Here is a tiny trained network, its code and every weight. The questions are about switching its units off for an input and a class, where a switched-off unit gives its printed mean instead of its output.

import numpy as np


def w(rows, s, z=0):
    codes = np.array(rows[::2]) - 128.0
    scale = np.full(codes.shape[1], s)
    scale[-1] = z or s
    return codes * scale


def f(y):
    return y / 2 * (1 + np.tanh(0.7978845608 * (y + 0.044715 * y**3)))


def log_softmax(a):
    a = a - a.max(-1, keepdims=True)
    return a - np.log(np.exp(a).sum(-1, keepdims=True))


def net(x, mask):
    res = np.array(x, float).reshape(1, 6) / 4 @ E
    y = f(res @ A[0][:, :-1].T + A[0][:, -1])
    res = res + np.where(mask, y, B[0][:, -1]) @ B[0][:, :-1]
    return log_softmax(res[-1] @ U[:, :-1].T + U[:, -1])


A, B = {}, {}
E = w([
[205,77,109,89,150,228,66,132,149,207],'x0',
[116,123,142,110,124,109,113,156,123,79],'x1',
[166,161,193,196,124,201,176,107,42,103],'x2',
[110,52,8,156,81,135,86,64,108,77],'x3',
[148,157,147,142,129,109,98,112,128,135],'x4',
[91,115,122,91,115,136,130,153,127,85],'x5',
],0.012)
A[0] = w([
[192,100,165,50,130,221,81,124,10,159,140],'n1',
[191,116,103,26,89,150,67,150,218,164,138],'n2',
[184,221,169,134,240,165,204,158,101,163,253],'n3',
[130,88,177,160,161,160,200,47,93,142,132],'n4',
[160,127,107,215,108,160,139,84,85,64,139],'n5',
[152,158,98,61,208,165,151,173,159,183,152],'n6',
[158,44,15,194,20,137,39,93,88,83,220],'n7',
[135,138,204,116,173,192,117,118,140,1,168],'n8',
],0.0081,0.0055)
B[0] = w([
[62,99,143,82,254,50,113,143,179,140,198],'n1',
[236,46,150,84,160,87,98,126,129,197,225],'n2',
[68,165,168,127,128,57,136,151,110,223,230],'n3',
[124,188,143,142,164,89,140,97,60,153,168],'n4',
[71,227,74,140,128,137,11,9,37,74,186],'n5',
[69,123,199,98,250,148,88,177,111,74,193],'n6',
[134,85,98,245,147,157,171,27,203,64,255],'n7',
[78,88,159,158,117,130,243,141,123,151,175],'n8',
],0.0083,0.016)
U = w([
[108,175,147,70,102,56,101,155,120,161,253],'0',
[99,111,73,190,132,101,64,71,133,137,182],'1',
[118,180,178,173,2,121,148,152,35,195,78],'2',
[154,203,84,123,63,171,82,56,15,41,59],'3',
[177,151,106,86,129,96,25,225,129,174,33],'4',
[250,60,91,140,82,199,81,55,123,165,65],'5',
],0.0068,0.0047)

Each question gives the input, the list of numbers given to net, and the class t.
The units are the neurons (one row each of A and B). Each row of codes is followed by its name. A weight is (code - 128) times the scale printed after its matrix; where a second scale follows, it is the last column's (A, B and U).
mask holds one flag per neuron, in row order. A switched-off neuron (its flag False) gives its mean, the last column of its row in B, instead of its output. The means were averaged over made-up inputs and are rounded, as every weight is.
A unit's drop is (log p(t) with every unit on - log p(t) with that unit switched off) / (log p(t) with every unit on - log p(t) with every unit switched off).
The circuit of an input: a set's keep is (log p(t) with only the set's units on - log p(t) with every unit switched off) / (log p(t) with every unit on - log p(t) with every unit switched off). Starting from all 8 units, units are removed one at a time, each time the one whose removal leaves the highest keep (on an exact tie, the one counted first), for as long as the keep stays at least 0.8.
units of the circuit, in order: the units of the circuit, biggest drop first
unit that matters most: the unit with the biggest drop
k most important neurons: the k neurons with the biggest drops, biggest first
drop when u is switched off: that unit's drop, to one decimal
input [-6,0,4,-7,-6,-1], class 2: unit that matters most	n1
input [-1,-8,1,3,-1,-6], class 3: 3 most important neurons	(n1; n2; n5)
input [4,2,-4,0,5,6], class 4: units of the circuit, in order	(n7; n2)
input [4,8,-1,1,-4,-3], class 5: units of the circuit, in order	(n3; n5)
input [-4,6,2,-3,-5,7], class 2: 4 most important neurons	(n1; n8; n6; n2)
input [-1,2,6,-5,7,1], class 2: units of the circuit, in order	(n8; n6)
input [3,7,6,0,2,-7], class 0: units of the circuit, in order	(n1; n7)
input [8,8,-1,0,3,8], class 4: units of the circuit, in order	(n1; n2)
input [8,-2,2,4,-1,-3], class 1: 2 most important neurons	(n1; n7)
input [4,-4,0,7,-8,6], class 5: 2 most important neurons	(n3; n6)
input [1,-6,-1,-1,-1,5], class 4: units of the circuit, in order	(n7; n8)
input [0,-8,4,-3,-8,-7], class 2: 3 most important neurons	(n2; n4; n3)
input [8,2,3,5,7,-6], class 1: 3 most important neurons	(n1; n5; n7)
input [-3,6,7,7,8,-2], class 3: units of the circuit, in order	(n5)
input [5,-5,-3,6,-2,-7], class 5: 2 most important neurons	(n2; n3)
input [6,4,-5,-1,-5,-3], class 4: 2 most important neurons	(n7; n6)
input [8,1,6,0,-1,2], class 0: 3 most important neurons	(n1; n7; n3)
input [5,-3,8,-2,-5,7], class 0: 2 most important neurons	(n1; n7)
input [-5,-5,1,8,-3,2], class 3: 2 most important neurons	(n5; n1)
input [5,-8,-3,1,-5,-2], class 5: units of the circuit, in order	(n2)
input [4,3,5,-1,6,-5], class 0: 3 most important neurons	(n1; n7; n3)
input [3,2,-8,-6,-3,-7], class 4: drop when n2 is switched off	0.2
input [2,-4,6,-3,7,6], class 0: drop when n6 is switched off	-0.1
input [8,3,5,5,-5,-2], class 1: drop when n1 is switched off	1.1
input [-8,1,5,1,3,-5], class 3: drop when n5 is switched off	1.4
